Below are the code and all the weights of a small trained network. Each question names an input and a target symbol and asks about switching units off, where a switched-off unit gives its printed mean instead of its output.

import numpy as np


def w(rows, s, z=0):
    codes = np.array(rows[::2]) - 128.0
    scale = np.full(codes.shape[1], s)
    scale[-1] = z or s
    return codes * scale


def norm(h):
    return h / np.sqrt((h * h).mean(-1, keepdims=True) + 1e-5)


def f(y):
    return y / 2 * (1 + np.tanh(0.7978845608 * (y + 0.044715 * y**3)))


def softmax(a):
    e = np.exp(a - a.max(-1, keepdims=True))
    return e / e.sum(-1, keepdims=True)


def log_softmax(a):
    a = a - a.max(-1, keepdims=True)
    return a - np.log(np.exp(a).sum(-1, keepdims=True))


def net(x, mask):
    ids = ['βγδεζηθλμξπστφψω'.index(c) for c in x.split()]
    T = len(ids)
    res = E[ids] + P[:T]
    u = 0
    for l in range(2):
        r = norm(res)
        for j in range(2):
            rows = slice(4 * j, 4 * j + 4)
            q, k, v = (r @ M[l][rows].T for M in (Q, K, V))
            z = softmax(np.where(np.tri(T) > 0, q @ k.T / 4**0.5, -1e9)) @ v
            o = O[l][rows]
            res = res + np.where(mask[u + j], z, o[:, -1]) @ o[:, :-1]
        u += 2
        y = f(norm(res) @ A[l][:, :-1].T + A[l][:, -1])
        res = res + np.where(mask[u : u + 4], y, B[l][:, -1]) @ B[l][:, :-1]
        u += 4
    return log_softmax(norm(res)[-1] @ U[:, :-1].T + U[:, -1])


Q, K, V, O, A, B = {}, {}, {}, {}, {}, {}
E = w([
[170,124,108,116,145,139,176,112,172,85,64,98],'β',
[196,129,117,73,187,123,178,132,196,124,103,108],'γ',
[201,145,116,96,169,123,190,104,185,144,101,151],'δ',
[165,112,118,143,192,120,186,133,152,122,78,62],'ε',
[213,106,121,101,159,116,193,76,159,124,99,97],'ζ',
[115,124,147,102,159,68,154,210,151,163,63,188],'η',
[207,166,117,128,164,139,193,89,109,146,80,105],'θ',
[151,144,143,186,123,138,227,94,153,108,87,98],'λ',
[222,145,124,151,150,174,182,54,145,118,148,134],'μ',
[185,173,161,173,174,147,165,114,175,90,139,82],'ξ',
[138,169,142,114,162,100,61,182,108,97,35,135],'π',
[144,100,117,167,223,137,90,155,78,165,137,175],'σ',
[149,137,141,115,61,124,96,108,107,93,71,226],'τ',
[111,107,154,202,144,148,96,179,168,89,162,182],'φ',
[122,1,155,139,96,72,97,135,112,119,143,121],'ψ',
[191,143,133,137,111,166,101,61,119,62,173,23],'ω',
],0.008)
P = w([
[177,122,11,147,116,120,147,146,175,135,117,114],'0',
[119,91,113,116,186,162,137,71,201,107,69,135],'1',
[187,108,89,147,150,112,162,176,128,84,116,144],'2',
[128,77,160,103,183,186,141,111,149,94,75,145],'3',
[194,128,123,185,107,123,113,157,156,173,108,117],'4',
[99,122,163,138,187,121,117,51,165,104,95,147],'5',
[171,136,136,152,128,84,138,178,86,94,156,146],'6',
[111,112,216,112,164,154,124,108,107,102,109,150],'7',
[165,149,163,188,94,93,92,147,118,180,143,131],'8',
[81,138,205,145,153,109,95,64,114,126,133,149],'9',
[150,166,149,189,117,41,110,129,88,109,172,142],'10',
],0.012)
Q[0] = w([
[165,148,228,151,222,109,172,72,150,64,77,151],'L0H0',
[243,95,135,216,93,88,117,153,163,155,103,131],'L0H0',
[155,102,154,181,194,106,84,125,104,61,94,190],'L0H0',
[118,108,194,113,116,211,75,116,183,213,78,89],'L0H0',
[8,141,115,56,103,241,94,102,130,182,139,126],'L0H1',
[85,167,80,81,155,85,174,123,76,51,174,144],'L0H1',
[132,91,132,161,139,82,129,143,95,73,154,173],'L0H1',
[129,109,240,139,231,135,128,56,139,82,63,175],'L0H1',
],0.012)
K[0] = w([
[69,142,183,143,122,76,1,156,77,165,131,170],'L0H0',
[133,152,225,188,76,159,95,120,21,58,201,111],'L0H0',
[42,100,152,169,79,111,37,121,96,152,182,210],'L0H0',
[142,67,158,40,171,143,180,227,78,81,102,198],'L0H0',
[131,86,34,82,158,153,182,159,184,100,42,139],'L0H1',
[123,152,48,171,129,98,113,71,245,198,80,116],'L0H1',
[88,142,139,141,103,94,41,71,118,150,173,83],'L0H1',
[40,111,157,131,114,79,16,177,93,169,116,228],'L0H1',
],0.0093)
V[0] = w([
[137,98,147,183,99,153,226,67,131,147,186,154],'L0H0',
[78,130,115,179,197,149,139,143,101,170,168,99],'L0H0',
[126,150,143,126,42,147,138,114,173,72,106,180],'L0H0',
[146,152,159,86,179,135,108,170,167,123,170,71],'L0H0',
[178,42,95,98,134,143,40,92,119,103,191,120],'L0H1',
[54,66,144,147,110,103,140,193,202,137,176,173],'L0H1',
[164,206,108,132,161,193,114,127,144,157,166,254],'L0H1',
[138,80,145,87,139,62,192,124,102,208,100,170],'L0H1',
],0.0086)
O[0] = w([
[194,130,164,142,88,203,240,100,155,183,123,86,131],'L0H0',
[144,53,145,158,172,156,107,159,210,187,116,109,133],'L0H0',
[98,194,132,79,49,163,161,122,91,109,135,124,161],'L0H0',
[99,186,94,200,181,112,121,96,169,125,158,124,116],'L0H0',
[188,124,231,91,120,87,51,97,90,175,254,96,183],'L0H1',
[75,100,146,87,102,124,167,206,206,77,196,158,254],'L0H1',
[137,131,105,145,96,162,66,115,151,221,125,253,181],'L0H1',
[115,83,104,114,157,32,235,143,129,189,115,158,81],'L0H1',
],0.0081,0.0067)
A[0] = w([
[73,146,151,80,154,168,127,18,105,88,55,115,96],'L0N0',
[196,160,77,175,124,134,147,126,113,203,158,127,26],'L0N1',
[26,77,220,99,178,196,105,66,179,124,172,125,160],'L0N2',
[2,125,229,50,114,227,111,75,151,137,142,180,3],'L0N3',
],0.009,0.0067)
B[0] = w([
[87,128,186,114,99,125,96,195,178,189,170,123,144],'L0N0',
[79,75,158,91,152,115,154,152,125,14,124,152,130],'L0N1',
[102,158,106,66,170,175,171,89,30,115,80,117,250],'L0N2',
[133,113,83,178,214,244,113,171,185,23,209,106,212],'L0N3',
],0.011)
Q[1] = w([
[72,94,229,71,166,184,9,90,89,118,146,129],'L1H0',
[153,139,154,183,198,122,140,85,146,188,39,145],'L1H0',
[153,143,180,212,114,150,203,174,86,53,71,120],'L1H0',
[122,115,165,158,82,177,131,60,97,99,135,109],'L1H0',
[169,182,121,229,87,188,51,204,157,52,37,183],'L1H1',
[99,26,97,147,159,165,95,121,177,211,153,254],'L1H1',
[234,120,108,151,95,59,138,130,26,181,142,130],'L1H1',
[91,131,142,135,72,143,98,141,113,90,242,67],'L1H1',
],0.0075)
K[1] = w([
[36,107,195,54,171,184,61,99,136,114,83,108],'L1H0',
[180,153,150,196,181,107,117,119,102,190,51,177],'L1H0',
[105,147,162,241,161,122,204,149,57,60,116,142],'L1H0',
[104,124,145,84,126,156,142,41,133,62,76,137],'L1H0',
[148,153,80,232,53,106,103,207,107,47,114,202],'L1H1',
[115,97,115,134,150,167,149,152,226,199,123,255],'L1H1',
[112,134,217,164,79,63,114,126,87,181,82,123],'L1H1',
[82,101,118,87,56,159,81,131,119,96,220,42],'L1H1',
],0.0077)
V[1] = w([
[109,162,233,239,132,121,139,87,221,151,136,155],'L1H0',
[3,119,164,157,203,169,148,196,40,213,134,115],'L1H0',
[206,81,125,165,41,140,49,145,63,104,150,77],'L1H0',
[107,130,162,227,189,55,161,132,124,27,110,140],'L1H0',
[25,169,153,117,197,137,100,90,115,116,56,138],'L1H1',
[117,95,128,67,87,98,55,88,159,117,64,138],'L1H1',
[123,203,237,87,164,176,91,216,179,147,91,141],'L1H1',
[93,120,123,87,109,99,151,9,148,142,174,86],'L1H1',
],0.0052)
O[1] = w([
[167,97,96,61,153,184,145,175,77,36,142,122,17],'L1H0',
[253,127,93,90,111,50,133,91,155,111,132,108,187],'L1H0',
[70,67,138,178,163,61,174,129,142,98,140,184,74],'L1H0',
[77,137,104,43,172,181,70,122,160,142,189,107,146],'L1H0',
[94,78,78,141,95,141,119,122,70,117,108,136,75],'L1H1',
[106,148,132,182,128,115,180,134,69,152,149,135,27],'L1H1',
[109,134,33,138,140,176,179,84,191,69,135,184,255],'L1H1',
[124,135,150,104,136,106,138,207,93,112,62,164,6],'L1H1',
],0.0063,0.0031)
A[1] = w([
[130,143,114,153,26,175,99,181,204,123,251,182,20],'L1N0',
[133,88,178,119,57,67,129,231,147,138,223,70,11],'L1N1',
[132,124,173,68,102,163,162,85,134,140,129,99,102],'L1N2',
[83,131,153,83,146,117,66,125,150,142,142,126,73],'L1N3',
],0.011)
B[1] = w([
[131,50,111,122,28,83,127,7,192,115,124,96,247],'L1N0',
[112,37,131,106,90,182,35,229,88,137,46,132,171],'L1N1',
[111,116,109,186,128,74,99,143,106,103,160,145,147],'L1N2',
[201,167,178,131,151,97,177,121,177,58,34,139,131],'L1N3',
],0.016,0.011)
U = w([
[135,82,147,90,88,144,74,207,99,137,90,108,164],'β',
[101,158,23,204,127,73,54,125,90,89,120,143,69],'γ',
[188,99,121,196,187,74,125,190,182,144,211,171,151],'δ',
[15,106,128,82,153,105,168,130,150,136,94,223,61],'ε',
[158,181,208,100,155,104,117,121,181,81,58,155,107],'ζ',
[141,92,208,218,115,139,134,98,81,66,128,232,1],'η',
[97,106,167,89,175,53,169,116,70,94,175,84,121],'θ',
[151,198,34,44,122,85,138,188,146,196,189,106,202],'λ',
[157,215,133,75,57,136,155,146,82,177,181,227,194],'μ',
[153,102,126,100,179,159,123,44,66,200,51,140,66],'ξ',
[129,88,109,116,59,109,115,57,172,114,159,125,177],'π',
[221,191,170,170,113,143,81,121,97,154,161,48,121],'σ',
[125,122,81,113,186,97,117,143,170,155,118,1,48],'τ',
[39,177,197,172,136,139,128,133,160,204,142,106,176],'φ',
[85,150,118,125,177,221,116,121,137,71,159,124,151],'ψ',
[202,130,67,198,113,124,213,161,100,114,85,95,128],'ω',
],0.008,0.0044)

Each question gives the input, a string of symbols that net reads in full, and the target symbol t.
The units are the heads (4 rows each of Q, K, V and O) and the neurons (one row each of A and B). Each row of codes is followed by its name. A weight is (code - 128) times the scale printed after its matrix; where a second scale follows, it is the last column's (O, A, B and U).
mask holds one flag per unit, layer by layer, with each layer's heads first. A switched-off unit (its flag False) gives its mean, the last column of its rows in O or B, instead of its output. The means were averaged over made-up inputs and are rounded, as every weight is.
A unit's drop is (log p(t) with every unit on - log p(t) with that unit switched off) / (log p(t) with every unit on - log p(t) with every unit switched off).
The circuit of an input: a set's keep is (log p(t) with only the set's units on - log p(t) with every unit switched off) / (log p(t) with every unit on - log p(t) with every unit switched off). Starting from all 12 units, units are removed one at a time, each time the one whose removal leaves the highest keep (on an exact tie, the one counted first), for as long as the keep stays at least 0.8.
circuit, biggest first: the units of the circuit, biggest drop first
most important unit: the unit with the biggest drop
k most important neurons of layer l: the k neurons of layer l with the biggest drops, biggest first
which heads matter: for each layer, one digit per head in row order, 1 if its drop is at least 0.15 and else 0, layers parted by /
input φ ψ ψ φ λ φ τ λ β ξ σ, target δ: circuit, biggest first : L1N0, L0H0
input ξ φ ψ σ, target ξ: which heads matter : 10 / 00
input ψ μ λ λ π β ξ ω, target ζ: which heads matter : 11 / 00
input φ ψ λ τ β ψ φ λ φ ζ, target ψ: circuit, biggest first : L0N3
input φ β λ λ φ β φ β ψ δ, target θ: circuit, biggest first : L0H1, L1N0
input π λ φ σ σ ψ λ ψ θ, target β: circuit, biggest first : L0N2, L1N1, L0H1
input π φ π φ φ λ ψ β, target θ: which heads matter : 01 / 00
input φ μ φ φ σ β ζ λ ε, target ω: circuit, biggest first : L0H1, L0H0
input ψ λ λ δ β δ φ φ η β ε, target λ: which heads matter : 01 / 10
input ψ λ ζ, target β: which heads matter : 00 / 00
input φ ψ β φ φ ε, target ψ: circuit, biggest first : L0N3, L0H1
input λ λ η ζ ζ, target λ: 2 most important neurons of layer 0 : L0N2, L0N3
input φ θ φ φ ζ λ λ π λ, target γ: which heads matter : 11 / 00
input λ φ β λ η ζ ε ε η ω π, target σ: which heads matter : 01 / 00
input φ ψ β, target β: circuit, biggest first : L0H1, L1N1, L0N2, L0N3
input φ λ φ λ φ φ ψ σ, target ξ: most important unit : L0H0
input λ σ π η φ β β φ π γ, target ζ: which heads matter : 11 / 00
input φ φ φ φ, target ψ: which heads matter : 00 / 00
input ψ φ φ ψ φ φ λ π ζ, target γ: 2 most important neurons of layer 0 : L0N2, L0N3
input β ψ η τ φ δ η φ π λ, target ζ: most important unit : L0H0
input σ ψ λ φ φ β ξ λ ξ, target ψ: which heads matter : 01 / 10
input φ λ β ψ φ β λ π ψ, target β: which heads matter : 01 / 00
input ξ φ λ η, target ε: which heads matter : 01 / 00
input λ σ β λ π, target γ: 2 most important neurons of layer 0 : L0N2, L0N3
input λ λ ψ β ω, target σ: which heads matter : 01 / 00
input ζ λ λ, target ω: circuit, biggest first : L0H1, L1N0, L0N3
input φ φ δ γ σ, target δ: most important neuron of layer 1 : L1N0
input λ ξ ε ε γ γ φ ψ φ γ, target ψ: which heads matter : 00 / 00
input δ ζ μ λ η φ σ π β θ β, target ξ: which heads matter : 01 / 10
input ψ π ζ β ε, target θ: 2 most important neurons of layer 0 : L0N1, L0N3
